Where the symbols take the points:
Q461 j Q864
Q461 c Q833
Q864 j Q901
Q864 c Q201
Q954 j Q594
Q954 c Q219
Q80 j Q17
Q80 c Q954
Q418 j Q201
Q418 c Q219
Q157 j Q621
Q157 c Q789
Q102 j Q716
Q102 c Q141
Q294 j Q444
Q294 c Q903
Q21 j Q510
Q21 c Q864
Q903 j Q414
Q903 c Q27
Q141 j Q102
Q141 c Q294
Q273 j Q556
Q273 c Q864
Q556 j Q864
Q556 c Q418
Q699 j Q452
Q699 c Q273
Q821 j Q583
Q821 c Q901
Q833 j Q17
Q833 c Q869
Q444 j Q903
Q444 c Q459
Q471 j Q80
Q471 c Q869
Q583 j Q901
Q583 c Q459
Q17 j Q954
Q17 c Q594
Q858 j Q471
Q858 c Q80
Q543 j Q157
Q543 c Q621
Q704 j Q102
Q704 c Q716
Q219 j Q113
Q219 c Q833
Q621 j Q789
Q621 c Q833
Q40 j Q201
Q40 c Q901
Q201 j Q21
Q201 c Q704
Q834 j Q589
Q834 c Q102
Q594 j Q219
Q594 c Q113
Q452 j Q273
Q452 c Q556
Q113 j Q833
Q113 c Q113
Q589 j Q40
Q589 c Q704
Q27 j Q543
Q27 c Q157
Q716 j Q141
Q716 c Q586
Q869 j Q510
Q869 c Q699
Q586 j Q294
Q586 c Q444
Q960 j Q834
Q960 c Q589
Q510 j Q699
Q510 c Q452
Q901 j Q40
Q901 c Q821
Q414 j Q294
Q414 c Q716
Q459 j Q960
Q459 c Q21
Q789 j Q858
Q789 c Q471

In the rows, 54 stands for zero.

The rows follow the links: the fewer symbols apart two points are, the more alike their rows tend to be.

Each row is also shifted at random along 3 hidden directions that mean nothing.

Some points, each with a row of numbers:
Q444 -> 59 57 62 58 66 50 52 69 54 49 46 51 40 58 45 57 73 44 54 73 62 55 37 58 63 58 56 48 67 73 56 48 55 50 44 57 34 39 53 51 59 51 49 53 55 47 55 64 54 51 45 57 53 52 63 53 61 55 42 58 47 52
Q586 -> 66 55 57 45 58 42 53 51 46 61 59 46 47 60 61 63 65 54 59 61 62 53 56 53 56 59 56 50 65 46 53 51 62 60 47 57 45 49 52 62 55 50 46 51 54 57 51 57 51 56 42 60 53 54 65 59 58 54 47 67 40 47
Q510 -> 45 52 50 54 56 58 56 53 56 55 48 47 61 49 53 48 44 41 53 44 49 53 47 50 46 46 56 58 54 57 57 56 52 64 54 54 66 58 46 45 56 49 57 62 49 55 61 54 51 46 46 43 46 55 47 64 59 46 56 53 53 68
Q294 -> 61 56 59 46 59 45 50 57 51 59 51 50 40 59 59 60 69 48 61 67 60 52 49 52 58 58 54 49 67 65 53 51 61 55 46 55 45 50 58 54 60 50 49 53 54 51 57 60 52 54 45 58 53 53 66 55 62 51 44 57 40 53
Q594 -> 51 50 59 45 48 50 58 43 54 61 66 60 48 55 58 56 40 60 69 46 54 47 69 47 46 51 41 45 50 47 51 59 60 52 60 48 64 72 52 64 49 65 55 61 49 54 55 50 38 54 63 54 60 55 56 38 47 55 52 43 59 57
Q21 -> 47 50 50 62 58 64 55 54 59 62 42 46 60 43 45 51 50 37 51 46 42 53 41 68 49 52 53 51 60 64 56 57 57 62 52 51 69 45 52 50 56 52 55 47 56 65 49 61 53 38 42 52 56 53 53 71 63 52 56 39 63 45
Q716 -> 66 55 50 39 51 44 49 44 48 68 52 50 45 59 72 60 59 50 60 61 54 51 66 54 54 60 56 48 63 61 51 55 66 57 50 49 59 57 69 51 67 46 48 45 55 61 54 60 54 58 44 63 52 56 66 63 64 49 56 51 41 48
Q954 -> 49 53 59 61 46 51 62 54 56 61 62 64 50 55 37 49 41 52 56 47 51 47 65 54 48 48 48 42 44 54 57 60 62 44 53 46 67 61 50 68 51 66 53 53 54 57 46 54 43 52 65 56 55 51 52 39 47 59 58 39 73 43
Q273 -> 44 51 50 53 54 61 53 51 59 63 45 48 55 47 56 48 45 38 61 45 44 51 46 54 44 47 50 53 60 68 55 59 57 63 53 51 75 59 53 44 59 51 59 60 47 56 63 57 50 41 47 46 50 55 51 63 65 43 54 39 52 67
Q699 -> 46 52 53 57 60 58 59 58 55 46 49 46 63 51 48 49 43 45 49 47 53 56 42 48 50 45 58 60 55 52 61 54 44 63 55 59 55 53 39 42 53 45 56 64 49 52 61 53 51 45 44 44 45 54 45 61 58 49 55 64 54 72
Q621 -> 51 56 51 48 35 61 41 49 58 65 55 65 47 56 70 45 63 57 68 51 48 45 62 45 43 50 48 59 48 63 42 55 59 50 55 53 78 72 73 58 52 65 57 59 47 42 73 41 59 60 76 49 56 54 49 43 56 41 55 35 43 63
Q459 -> 59 51 50 49 59 56 49 46 50 59 53 46 57 50 61 64 64 57 56 54 51 58 51 66 60 66 50 53 63 46 48 51 57 62 57 55 49 44 60 59 53 53 52 43 59 63 44 56 58 52 45 60 63 56 63 67 55 60 52 54 49 37
Q102 -> 63 60 53 64 55 46 58 62 52 55 46 56 52 58 39 51 56 44 36 65 52 56 57 65 61 57 69 47 55 69 64 56 61 43 43 47 50 38 59 49 66 44 46 36 63 65 40 69 60 57 44 66 46 51 59 63 62 58 65 55 64 33
Q821 -> 53 48 53 57 61 63 48 54 56 49 52 51 57 44 55 62 64 60 58 53 51 60 43 65 60 63 45 57 57 47 45 50 49 58 62 57 44 46 54 59 45 61 58 50 57 54 48 53 58 50 56 54 69 56 57 56 47 61 47 49 55 46
Q583 -> 52 47 52 52 62 64 44 51 57 49 49 51 54 44 62 62 64 60 64 57 53 61 43 63 61 65 42 57 59 56 43 48 48 58 64 56 42 49 59 52 49 59 59 53 55 52 53 52 59 51 56 52 70 58 58 54 49 58 44 47 49 53
Q834 -> 66 53 45 41 59 48 53 43 46 42 56 48 64 56 76 62 47 70 47 56 61 65 67 49 63 63 62 63 52 36 54 50 46 58 64 56 35 56 57 40 59 38 54 52 57 58 51 52 63 67 45 58 51 58 55 63 50 56 61 78 44 63

Where do the symbols, taken in turn from left to right, take each start?
Answer with the point's name.
69 55 51 43 54 41 55 43 43 63 61 46 55 61 67 63 55 60 51 56 59 54 69 51 55 60 61 53 60 37 56 55 62 59 50 55 50 53 56 58 58 43 46 45 58 65 47 57 55 62 40 63 49 56 63 65 58 55 58 70 44 43
j c c: Q294
62 58 61 57 54 45 55 59 49 67 59 49 46 61 44 59 73 50 54 62 58 49 49 57 53 55 58 49 64 48 55 53 64 55 39 60 53 42 51 73 51 57 44 48 56 57 49 56 52 52 46 60 53 52 62 57 60 56 48 58 50 34
c j: Q543
45 54 50 52 47 59 56 49 57 57 52 54 59 53 58 46 39 48 57 43 48 50 55 45 43 44 53 58 49 57 55 59 52 57 56 52 73 68 52 46 55 52 59 63 47 52 65 50 51 50 57 45 47 54 45 54 58 45 58 49 54 72
c c j: Q556
52 45 57 31 50 48 53 34 51 61 71 56 49 54 76 62 40 68 80 43 57 48 72 38 45 53 36 50 51 36 45 57 58 61 67 51 61 81 52 63 47 63 57 68 45 50 62 43 36 55 62 51 65 58 59 38 46 51 46 49 45 70
j c: Q869
59 57 51 56 63 51 53 62 55 39 41 54 51 55 55 51 54 49 41 69 57 63 51 58 67 61 64 53 56 76 60 50 48 45 54 48 33 44 61 31 68 39 54 48 59 54 50 67 62 60 46 59 48 54 57 60 59 55 58 61 53 58
j j j: Q141
50 56 53 58 37 53 59 50 55 65 63 66 56 56 46 45 41 55 52 43 47 46 72 52 44 46 54 49 39 49 55 63 63 45 51 47 79 65 58 67 51 64 52 48 55 59 49 50 49 56 69 57 52 50 48 44 50 54 66 38 70 41
j c j: Q219
49 48 56 37 52 53 54 41 53 49 66 57 51 55 73 58 40 67 73 45 58 51 64 35 49 50 40 56 49 41 48 54 48 59 67 55 54 79 50 53 46 60 61 74 44 43 69 41 42 57 65 45 58 57 51 37 44 49 46 56 44 82
c j j: Q699
49 50 48 53 65 63 51 52 58 44 42 45 61 43 58 56 47 49 52 53 49 64 44 64 60 62 49 54 60 68 53 51 48 60 63 48 47 49 56 36 60 47 61 53 55 59 52 62 58 49 44 51 57 57 56 68 54 56 54 50 56 61
j j j: Q699
42 47 57 50 56 60 56 49 59 53 57 53 54 47 55 55 43 51 68 43 51 51 50 50 48 48 42 52 52 51 50 55 50 62 63 54 61 65 45 55 47 61 60 65 46 50 60 48 42 43 57 46 60 55 50 47 51 51 47 44 55 69
j j j: Q40
47 50 53 59 68 67 44 63 63 35 39 54 50 41 54 56 64 53 59 65 52 64 32 67 67 64 43 56 58 77 47 46 41 52 65 53 32 44 58 39 54 58 62 56 55 45 57 58 61 49 58 49 66 56 57 52 51 59 43 44 54 63
j j: Q201
47 51 52 51 59 58 58 49 53 53 52 42 63 50 58 54 42 49 54 42 52 56 48 47 47 47 55 60 57 44 58 55 48 68 55 59 60 57 40 46 51 46 58 65 49 56 61 51 50 45 43 44 48 56 48 64 58 48 53 64 48 72
j c: Q864
42 55 67 69 53 56 61 68 66 52 46 68 39 51 28 44 47 38 58 59 50 47 47 59 53 46 47 37 51 90 61 59 57 36 50 43 59 54 52 51 59 65 56 55 53 47 53 65 42 44 66 55 56 50 54 34 54 57 51 25 77 54
c c j: Q510
53 51 48 59 58 63 49 53 58 52 46 54 59 44 52 56 59 54 51 54 46 60 48 72 61 64 50 54 55 61 48 51 53 53 60 49 52 43 64 52 54 57 57 41 61 63 43 58 62 50 54 58 64 55 56 63 52 61 56 40 62 37
c j j: Q201
51 60 56 66 40 59 48 66 58 62 51 65 48 58 44 44 73 51 53 58 50 46 48 55 48 49 56 57 49 64 51 55 57 44 43 59 68 51 63 65 51 65 52 51 54 45 61 48 62 56 70 53 53 50 47 45 56 49 55 40 55 45
j j: Q621
55 57 51 51 41 57 47 53 51 59 62 60 56 59 63 51 65 64 57 51 55 50 59 45 47 50 55 65 46 37 46 53 53 55 52 62 64 61 59 67 45 62 54 58 51 46 64 38 61 62 69 49 54 54 46 46 49 48 55 58 44 55
j j c: Q471
49 59 52 64 42 57 56 60 58 50 53 66 57 57 46 42 49 56 44 52 50 52 60 50 50 47 59 57 40 61 58 58 51 41 52 51 65 58 59 52 53 58 57 53 54 49 56 51 59 60 70 53 47 51 42 44 51 53 64 47 65 55
c c: Q954
